Here is a tiny trained network, its code and every weight. The questions are about switching its units off for an input and a target symbol, where a switched-off unit gives its printed mean instead of its output.

import numpy as np


def w(rows, s, z=0):
    codes = np.array(rows[::2]) - 128.0
    scale = np.full(codes.shape[1], s)
    scale[-1] = z or s
    return codes * scale


def norm(h):
    return h / np.sqrt((h * h).mean(-1, keepdims=True) + 1e-5)


def f(y):
    return np.maximum(y, 0)


def softmax(a):
    e = np.exp(a - a.max(-1, keepdims=True))
    return e / e.sum(-1, keepdims=True)


def log_softmax(a):
    a = a - a.max(-1, keepdims=True)
    return a - np.log(np.exp(a).sum(-1, keepdims=True))


def net(x, mask):
    ids = ['ΓΛΨΩδεζηθμξπστ'.index(c) for c in x.split()]
    T = len(ids)
    res = E[ids] + P[:T]
    r = norm(res)
    for j in range(3):
        rows = slice(2 * j, 2 * j + 2)
        q, k, v = (r @ M[0][rows].T for M in (Q, K, V))
        z = softmax(np.where(np.tri(T) > 0, q @ k.T / 2**0.5, -1e9)) @ v
        o = O[0][rows]
        res = res + np.where(mask[j], z, o[:, -1]) @ o[:, :-1]
    y = f(norm(res) @ A[0][:, :-1].T + A[0][:, -1])
    res = res + np.where(mask[3:7], y, B[0][:, -1]) @ B[0][:, :-1]
    return log_softmax(norm(res)[-1] @ U[:, :-1].T + U[:, -1])


Q, K, V, O, A, B = {}, {}, {}, {}, {}, {}
E = w([
[87,132,156,65],'Γ',
[117,135,68,197],'Λ',
[86,143,133,62],'Ψ',
[180,130,73,127],'Ω',
[89,157,155,44],'δ',
[90,102,148,87],'ε',
[114,90,155,88],'ζ',
[97,114,148,53],'η',
[95,106,135,76],'θ',
[128,206,130,93],'μ',
[117,144,171,179],'ξ',
[73,151,142,70],'π',
[78,192,131,56],'σ',
[255,137,182,155],'τ',
],0.0035)
P = w([
[54,140,168,9],'0',
[72,154,161,25],'1',
[85,160,155,40],'2',
[98,168,152,53],'3',
[110,170,148,68],'4',
[119,173,141,83],'5',
[127,173,141,97],'6',
[136,178,129,111],'7',
[128,186,134,101],'8',
],0.0015)
Q[0] = w([
[141,98,120,156],'h0',
[85,171,150,78],'h0',
[179,242,90,160],'h1',
[173,102,137,173],'h1',
[166,52,59,249],'h2',
[83,167,203,73],'h2',
],0.012)
K[0] = w([
[118,142,157,98],'h0',
[138,102,102,164],'h0',
[252,168,152,163],'h1',
[150,78,82,153],'h1',
[86,121,127,96],'h2',
[173,132,133,187],'h2',
],0.012)
V[0] = w([
[118,192,67,149],'h0',
[111,151,197,60],'h0',
[145,143,253,38],'h1',
[51,91,72,104],'h1',
[103,148,250,175],'h2',
[221,107,153,66],'h2',
],0.0036)
O[0] = w([
[176,156,114,161,134],'h0',
[105,150,154,67,208],'h0',
[194,118,114,213,255],'h1',
[84,171,76,158,148],'h1',
[129,171,249,246,143],'h2',
[254,106,118,96,151],'h2',
],0.004)
A[0] = w([
[1,49,107,105,168],'n0',
[143,56,108,182,254],'n1',
[111,234,138,67,165],'n2',
[242,16,161,201,106],'n3',
],0.0029,0.0035)
B[0] = w([
[191,120,111,200,172],'n0',
[187,213,109,139,199],'n1',
[125,76,110,165,253],'n2',
[254,75,138,163,155],'n3',
],0.0051,0.0033)
U = w([
[41,216,103,63,106],'Γ',
[74,48,218,122,90],'Λ',
[83,143,208,4,94],'Ψ',
[125,127,129,121,4],'Ω',
[150,41,81,162,21],'δ',
[82,57,75,107,207],'ε',
[55,110,133,161,251],'ζ',
[181,144,27,40,177],'η',
[150,32,142,60,56],'θ',
[118,187,33,206,198],'μ',
[137,70,151,211,82],'ξ',
[99,216,219,200,169],'π',
[156,237,145,92,27],'σ',
[203,104,192,114,150],'τ',
],0.015,0.0033)

Each question gives the input, a string of symbols that net reads in full, and the target symbol t.
The units are the heads (2 rows each of Q, K, V and O) and the neurons (one row each of A and B). Each row of codes is followed by its name. A weight is (code - 128) times the scale printed after its matrix; where a second scale follows, it is the last column's (O, A, B and U).
mask holds one flag per unit, heads first, then neurons. A switched-off unit (its flag False) gives its mean, the last column of its rows in O or B, instead of its output. The means were averaged over made-up inputs and are rounded, as every weight is.
A unit's drop is (log p(t) with every unit on - log p(t) with that unit switched off) / (log p(t) with every unit on - log p(t) with every unit switched off).
The circuit of an input: a set's keep is (log p(t) with only the set's units on - log p(t) with every unit switched off) / (log p(t) with every unit on - log p(t) with every unit switched off). Starting from all 7 units, units are removed one at a time, each time the one whose removal leaves the highest keep (on an exact tie, the one counted first), for as long as the keep stays at least 0.8.
units of the circuit, in order: the units of the circuit, biggest drop first
most important unit: the unit with the biggest drop
heads that matter: for each layer, one digit per head in row order, 1 if its drop is at least 0.15 and else 0, layers parted by /
drop when u is switched off: that unit's drop, to one decimal
input Λ θ μ, target μ: heads that matter	101
input σ μ σ τ Ω, target τ: most important unit	h1
input δ Ψ σ ξ ζ, target π: heads that matter	001
input η σ ζ Ψ, target ε: units of the circuit, in order	n1; n2; n3
input η π μ ε η δ θ δ, target Ψ: units of the circuit, in order	h0; n1
input σ π σ Ψ δ π η, target θ: heads that matter	100
input δ ζ Γ ε Γ δ Ψ, target ε: heads that matter	110
input π Ω Λ ε Ω, target η: heads that matter	010
input Γ δ τ μ, target τ: heads that matter	010
input ξ δ ξ Ω ζ θ δ, target η: heads that matter	001
input π δ ε τ Ψ, target τ: heads that matter	001
input μ Ω μ, target η: heads that matter	001
input Γ σ Ω ξ ε θ, target π: heads that matter	011
input δ η ζ σ ε σ, target Γ: heads that matter	100
input Γ Γ Γ, target Λ: units of the circuit, in order	n1; n2; h1; h0
input Γ η ξ Λ π π μ Γ θ, target μ: units of the circuit, in order	h2; h0
input Γ ζ Γ, target Λ: heads that matter	010
input Ψ ε Ω π θ η ζ, target η: heads that matter	001
input σ Γ Ω θ Γ, target η: units of the circuit, in order	h2
input ξ σ τ δ, target τ: units of the circuit, in order	h2
input ζ θ δ π, target ζ: units of the circuit, in order	n1; n2; n3
input σ δ ε σ η θ, target δ: heads that matter	010
input η σ Ω δ ζ, target η: drop when h2 is switched off	0.7
input δ π ζ μ ε, target ξ: drop when h1 is switched off	0.6
input Ω δ ξ ε ζ θ θ Ψ, target π: drop when h2 is switched off	2.2
input η ξ Γ Ψ Γ, target π: drop when h2 is switched off	2.1
input θ δ δ Ω Ψ Ω Λ θ Γ, target μ: most important unit	h0
